Below is a small trained network, with its code and all its weights. Each question gives an input and a class and asks what happens when units are switched off, that is, made to give their printed mean instead of their output.

import numpy as np


def w(rows, s, z=0):
    codes = np.array(rows[::2]) - 128.0
    scale = np.full(codes.shape[1], s)
    scale[-1] = z or s
    return codes * scale


def norm(h):
    return h / np.sqrt((h * h).mean(-1, keepdims=True) + 1e-5)


def f(y):
    return y / 2 * (1 + np.tanh(0.7978845608 * (y + 0.044715 * y**3)))


def log_softmax(a):
    a = a - a.max(-1, keepdims=True)
    return a - np.log(np.exp(a).sum(-1, keepdims=True))


def net(x, mask):
    res = np.array(x, float).reshape(1, 7) / 4 @ E
    u = 0
    for l in range(4):
        y = f(norm(res) @ A[l][:, :-1].T + A[l][:, -1])
        res = res + np.where(mask[u : u + 6], y, B[l][:, -1]) @ B[l][:, :-1]
        u += 6
    return log_softmax(norm(res)[-1] @ U[:, :-1].T + U[:, -1])


A, B = {}, {}
E = w([
[207,116,148,103,94,146,86,125,134,77,107],'x0',
[107,111,56,65,154,114,75,64,122,2,206],'x1',
[70,163,87,84,248,170,72,172,182,154,103],'x2',
[128,191,54,91,188,172,148,115,133,96,196],'x3',
[76,118,96,103,147,236,59,83,100,146,219],'x4',
[176,58,132,142,145,29,138,168,180,167,135],'x5',
[171,42,67,109,117,175,207,28,181,148,113],'x6',
],0.0073)
A[0] = w([
[94,163,161,216,159,86,185,189,87,191,108,93],'L0N0',
[73,254,95,162,30,252,168,91,81,111,142,126],'L0N1',
[75,120,85,108,214,151,225,108,236,151,140,2],'L0N2',
[74,128,163,168,158,68,152,25,148,209,88,83],'L0N3',
[73,93,70,185,126,59,83,94,145,161,96,57],'L0N4',
[56,134,71,45,203,161,73,102,103,159,65,157],'L0N5',
],0.0051,0.0033)
B[0] = w([
[100,129,89,102,70,156,10,158,89,149,73,225],'L0N0',
[134,122,109,114,148,101,68,175,116,139,128,255],'L0N1',
[174,102,139,133,123,121,131,136,89,182,112,171],'L0N2',
[113,159,173,94,100,137,119,126,135,143,135,164],'L0N3',
[143,108,163,90,166,150,127,153,156,133,152,134],'L0N4',
[142,123,170,149,175,119,140,89,172,94,152,237],'L0N5',
],0.012,0.0036)
A[1] = w([
[65,131,128,147,107,151,62,51,65,44,254,255],'L1N0',
[168,105,93,93,37,107,171,47,128,126,113,199],'L1N1',
[121,55,115,154,164,2,119,148,169,125,156,102],'L1N2',
[79,130,126,142,173,104,94,161,103,83,145,63],'L1N3',
[84,170,88,203,78,91,184,194,128,135,66,64],'L1N4',
[43,130,39,58,140,195,94,72,109,71,202,125],'L1N5',
],0.0067,0.0017)
B[1] = w([
[62,190,142,66,170,145,55,148,162,149,77,254],'L1N0',
[201,140,140,158,112,156,136,131,113,156,247,182],'L1N1',
[126,155,110,91,116,125,38,76,147,130,143,184],'L1N2',
[141,151,160,52,134,146,155,126,99,100,97,172],'L1N3',
[186,150,112,159,74,113,23,105,177,174,141,174],'L1N4',
[91,176,156,119,235,176,119,46,97,1,191,232],'L1N5',
],0.0093,0.0068)
A[2] = w([
[98,175,211,184,163,191,152,128,153,175,146,5],'L2N0',
[109,117,161,196,161,126,162,94,191,146,40,16],'L2N1',
[148,57,125,241,74,130,254,80,72,92,123,115],'L2N2',
[87,174,187,124,55,110,103,191,78,81,56,169],'L2N3',
[82,30,136,184,57,97,171,114,175,200,49,86],'L2N4',
[166,110,122,249,110,209,116,113,123,50,112,4],'L2N5',
],0.0066,0.002)
B[2] = w([
[161,71,124,190,111,111,148,165,75,112,89,140],'L2N0',
[96,165,131,87,124,113,176,122,156,151,42,123],'L2N1',
[161,166,170,81,195,163,214,130,128,183,226,150],'L2N2',
[188,161,96,90,60,98,148,176,97,195,63,255],'L2N3',
[100,194,178,19,132,190,138,135,42,83,136,194],'L2N4',
[158,102,173,1,171,157,148,91,173,97,111,123],'L2N5',
],0.0092,0.0053)
A[3] = w([
[101,29,81,185,168,104,215,81,158,98,167,68],'L3N0',
[38,126,139,153,236,197,234,121,173,160,139,24],'L3N1',
[5,144,110,149,182,169,156,212,121,92,35,43],'L3N2',
[127,122,108,139,220,184,214,159,2,186,66,3],'L3N3',
[74,20,199,142,143,98,96,136,210,238,119,109],'L3N4',
[149,17,59,74,195,65,137,168,226,202,115,134],'L3N5',
],0.0055,0.0015)
B[3] = w([
[234,150,179,84,72,42,100,229,127,215,106,145],'L3N0',
[75,119,132,168,91,80,183,216,119,150,110,232],'L3N1',
[218,62,105,176,45,132,166,53,150,131,253,250],'L3N2',
[68,36,128,147,137,107,130,114,160,79,128,162],'L3N3',
[54,165,197,93,121,177,161,151,57,132,84,186],'L3N4',
[112,192,118,95,97,163,47,66,143,1,120,176],'L3N5',
],0.0076,0.0019)
U = w([
[137,135,52,182,164,99,224,165,193,75,68,4],'0',
[206,102,36,193,66,34,64,91,196,118,159,58],'1',
[54,62,144,116,146,174,216,141,174,171,38,6],'2',
[73,202,114,87,225,171,51,77,146,36,167,211],'3',
[55,56,108,248,164,169,166,170,61,202,206,44],'4',
[224,108,175,96,81,172,234,104,112,193,202,121],'5',
[115,178,135,108,62,115,58,226,67,208,34,229],'6',
],0.011,0.0039)

Each question gives the input, the list of numbers given to net, and the class t.
The units are the neurons (one row each of A and B). Each row of codes is followed by its name. A weight is (code - 128) times the scale printed after its matrix; where a second scale follows, it is the last column's (A, B and U).
mask holds one flag per neuron, layer by layer. A switched-off neuron (its flag False) gives its mean, the last column of its row in B, instead of its output. The means were averaged over made-up inputs and are rounded, as every weight is.
A unit's drop is (log p(t) with every unit on - log p(t) with that unit switched off) / (log p(t) with every unit on - log p(t) with every unit switched off).
The circuit of an input: a set's keep is (log p(t) with only the set's units on - log p(t) with every unit switched off) / (log p(t) with every unit on - log p(t) with every unit switched off). Starting from the 12 units with the biggest drops (on a tie, the unit counted first), units are removed one at a time, each time the one whose removal leaves the highest keep (on an exact tie, the one counted first), for as long as the keep stays at least 0.8.
units of the circuit, in order: the units of the circuit, biggest drop first
most important unit: the unit with the biggest drop
k most important neurons: the k neurons with the biggest drops, biggest first
top k neurons in layer l: the k neurons of layer l with the biggest drops, biggest first
drop when u is switched off: that unit's drop, to one decimal
input [3,0,4,-4,-4,-3,8], class 5: most important unit => L1N1
input [6,5,-6,-6,-5,4,-6], class 1: units of the circuit, in order => (L1N0; L2N4)
input [-7,-5,4,-6,5,-1,4], class 4: top 3 neurons in layer 2 => (L2N3; L2N0; L2N5)
input [-4,-2,2,5,-5,-5,1], class 6: units of the circuit, in order => (L1N5; L0N2)
input [4,7,-5,-4,-2,2,-2], class 1: units of the circuit, in order => (L1N5; L2N4)
input [-3,0,-5,8,-7,3,-3], class 1: units of the circuit, in order => (L1N4; L1N0)
input [-1,-7,1,1,4,1,4], class 2: units of the circuit, in order => (L3N3; L1N2)
input [-3,3,3,-7,-6,4,6], class 3: 4 most important neurons => (L1N2; L2N3; L3N5; L0N4)
input [6,5,-6,-5,0,-3,-3], class 6: 3 most important neurons => (L1N0; L1N5; L2N3)
input [-5,1,6,-6,6,2,6], class 2: 2 most important neurons => (L0N1; L3N1)
input [-4,-5,-1,8,-2,-8,-4], class 6: 2 most important neurons => (L0N1; L2N3)
input [-8,6,-2,-7,-5,5,5], class 5: 2 most important neurons => (L1N0; L0N1)
input [-5,7,2,-8,-8,2,5], class 3: 4 most important neurons => (L1N2; L0N4; L3N5; L2N3)
input [2,-5,-3,2,6,0,4], class 4: most important unit => L0N1
input [8,3,1,8,-1,8,5], class 1: top 2 neurons in layer 0 => (L0N2; L0N0)
input [7,-2,3,-2,-7,5,8], class 5: top 3 neurons in layer 1 => (L1N0; L1N1; L1N5)
input [-8,-6,2,6,-7,-4,6], class 6: 2 most important neurons => (L0N0; L1N4)
input [5,-7,8,-1,2,2,-1], class 2: 2 most important neurons => (L0N1; L0N5)
input [-5,-1,5,-3,-1,1,1], class 2: top 3 neurons in layer 0 => (L0N5; L0N1; L0N4)
input [8,-5,3,5,0,0,1], class 0: most important unit => L0N0
input [-4,-6,4,-4,8,0,5], class 4: top 2 neurons in layer 3 => (L3N2; L3N1)
input [8,-6,1,-1,-1,5,5], class 5: top 2 neurons in layer 1 => (L1N0; L1N1)
input [8,2,-6,-7,4,6,0], class 5: drop when L0N1 is switched off => 0.3
